Here is a tiny trained network, its code and every weight. The questions are about switching its units off for an input and a target symbol, where a switched-off unit gives its printed mean instead of its output.

import numpy as np


def w(rows, s, z=0):
    codes = np.array(rows[::2]) - 128.0
    scale = np.full(codes.shape[1], s)
    scale[-1] = z or s
    return codes * scale


def norm(h):
    return h / np.sqrt((h * h).mean(-1, keepdims=True) + 1e-5)


def f(y):
    return np.maximum(y, 0)


def softmax(a):
    e = np.exp(a - a.max(-1, keepdims=True))
    return e / e.sum(-1, keepdims=True)


def log_softmax(a):
    a = a - a.max(-1, keepdims=True)
    return a - np.log(np.exp(a).sum(-1, keepdims=True))


def net(x, mask):
    ids = ['Θαεηλπτ'.index(c) for c in x.split()]
    T = len(ids)
    res = E[ids] + P[:T]
    r = norm(res)
    for j in range(3):
        rows = slice(4 * j, 4 * j + 4)
        q, k, v = (r @ M[0][rows].T for M in (Q, K, V))
        z = softmax(np.where(np.tri(T) > 0, q @ k.T / 4**0.5, -1e9)) @ v
        o = O[0][rows]
        res = res + np.where(mask[j], z, o[:, -1]) @ o[:, :-1]
    y = f(norm(res) @ A[0][:, :-1].T + A[0][:, -1])
    res = res + np.where(mask[3:7], y, B[0][:, -1]) @ B[0][:, :-1]
    return log_softmax(norm(res)[-1] @ U[:, :-1].T + U[:, -1])


Q, K, V, O, A, B = {}, {}, {}, {}, {}, {}
E = w([
[141,97,107,95],'Θ',
[162,106,159,191],'α',
[155,60,144,129],'ε',
[158,252,254,14],'η',
[109,113,99,110],'λ',
[51,129,96,157],'π',
[161,85,132,117],'τ',
],0.013)
P = w([
[47,19,227,128],'0',
[253,131,83,178],'1',
[220,114,81,131],'2',
[208,121,70,123],'3',
[195,121,68,116],'4',
[187,127,62,111],'5',
[180,129,58,107],'6',
[175,138,59,107],'7',
[160,138,64,98],'8',
[158,141,61,98],'9',
[143,131,74,85],'10',
[142,140,67,91],'11',
[137,141,71,84],'12',
[135,142,69,82],'13',
],0.0046)
Q[0] = w([
[122,50,153,251],'h1',
[141,152,56,149],'h1',
[97,159,120,132],'h1',
[128,116,210,141],'h1',
[197,139,106,75],'h2',
[46,197,151,52],'h2',
[126,63,103,134],'h2',
[112,149,171,201],'h2',
[123,133,75,204],'h3',
[128,115,138,207],'h3',
[153,154,127,97],'h3',
[22,73,8,183],'h3',
],0.011)
K[0] = w([
[88,61,4,223],'h1',
[138,205,155,126],'h1',
[188,149,126,126],'h1',
[128,44,98,167],'h1',
[167,110,109,75],'h2',
[79,168,27,132],'h2',
[139,163,199,98],'h2',
[94,102,119,239],'h2',
[80,125,192,115],'h3',
[109,119,174,193],'h3',
[117,109,98,93],'h3',
[117,234,248,29],'h3',
],0.012)
V[0] = w([
[127,74,91,86],'h1',
[181,249,80,68],'h1',
[110,104,162,43],'h1',
[127,12,75,160],'h1',
[111,57,80,236],'h2',
[185,9,135,167],'h2',
[186,200,163,200],'h2',
[190,130,145,47],'h2',
[158,174,60,147],'h3',
[163,8,136,119],'h3',
[144,218,255,19],'h3',
[227,199,48,94],'h3',
],0.0065)
O[0] = w([
[110,157,117,155,147],'h1',
[66,127,177,75,178],'h1',
[136,182,124,100,191],'h1',
[114,128,84,207,87],'h1',
[119,193,54,128,156],'h2',
[146,140,118,206,232],'h2',
[212,119,136,135,41],'h2',
[167,48,192,151,178],'h2',
[150,169,87,165,93],'h3',
[98,187,184,68,253],'h3',
[52,1,93,120,125],'h3',
[116,193,54,173,138],'h3',
],0.0077,0.0028)
A[0] = w([
[114,79,191,237,114],'n1',
[113,59,191,32,120],'n2',
[47,99,208,235,56],'n3',
[172,142,195,6,3],'n4',
],0.014,0.0029)
B[0] = w([
[72,128,118,79,202],'n1',
[178,226,87,131,253],'n2',
[254,127,116,191,174],'n3',
[62,77,145,190,236],'n4',
],0.017,0.0069)
U = w([
[45,189,112,138,201],'Θ',
[196,114,117,198,122],'α',
[165,55,197,41,140],'ε',
[75,155,253,75,99],'η',
[118,158,90,12,2],'λ',
[50,13,78,153,95],'π',
[76,34,221,193,97],'τ',
],0.012,0.0075)

Each question gives the input, a string of symbols that net reads in full, and the target symbol t.
The units are the heads (4 rows each of Q, K, V and O) and the neurons (one row each of A and B). Each row of codes is followed by its name. A weight is (code - 128) times the scale printed after its matrix; where a second scale follows, it is the last column's (O, A, B and U).
mask holds one flag per unit, heads first, then neurons. A switched-off unit (its flag False) gives its mean, the last column of its rows in O or B, instead of its output. The means were averaged over made-up inputs and are rounded, as every weight is.
A unit's drop is (log p(t) with every unit on - log p(t) with that unit switched off) / (log p(t) with every unit on - log p(t) with every unit switched off).
The circuit of an input: a set's keep is (log p(t) with only the set's units on - log p(t) with every unit switched off) / (log p(t) with every unit on - log p(t) with every unit switched off). Starting from all 7 units, units are removed one at a time, each time the one whose removal leaves the highest keep (on an exact tie, the one counted first), for as long as the keep stays at least 0.8.
circuit, biggest first: the units of the circuit, biggest drop first
most important unit: the unit with the biggest drop
k most important neurons: the k neurons with the biggest drops, biggest first
drop when u is switched off: that unit's drop, to one decimal
input τ λ τ, target Θ: circuit, biggest first	[n3]
input Θ τ τ, target Θ: circuit, biggest first	[h2 n1]
input λ τ π λ λ π π λ λ ε ε ε η λ, target λ: circuit, biggest first	[h3 h1 n2 n4]
input τ π λ η π π α λ, target λ: 3 most important neurons	[n2 n3 n4]
input π ε ε λ λ λ λ π ε, target Θ: 2 most important neurons	[n3 n1]
input π ε λ α ε λ ε τ η Θ π λ ε, target ε: 2 most important neurons	[n4 n2]
input π π λ, target α: circuit, biggest first	[h1 h3]
input ε Θ Θ π, target α: 3 most important neurons	[n3 n4 n2]
input Θ ε ε ε, target Θ: 2 most important neurons	[n1 n3]
input α π α λ, target α: drop when h3 is switched off	0.2
input τ ε π τ α α Θ λ α η ε π π, target π: drop when n2 is switched off	0.2
input λ α η α λ α ε Θ τ, target τ: drop when n4 is switched off	0.7
input Θ ε α τ α π, target α: drop when h3 is switched off	0.4
input π λ ε α ε π η Θ ε λ π π, target π: most important unit	h3
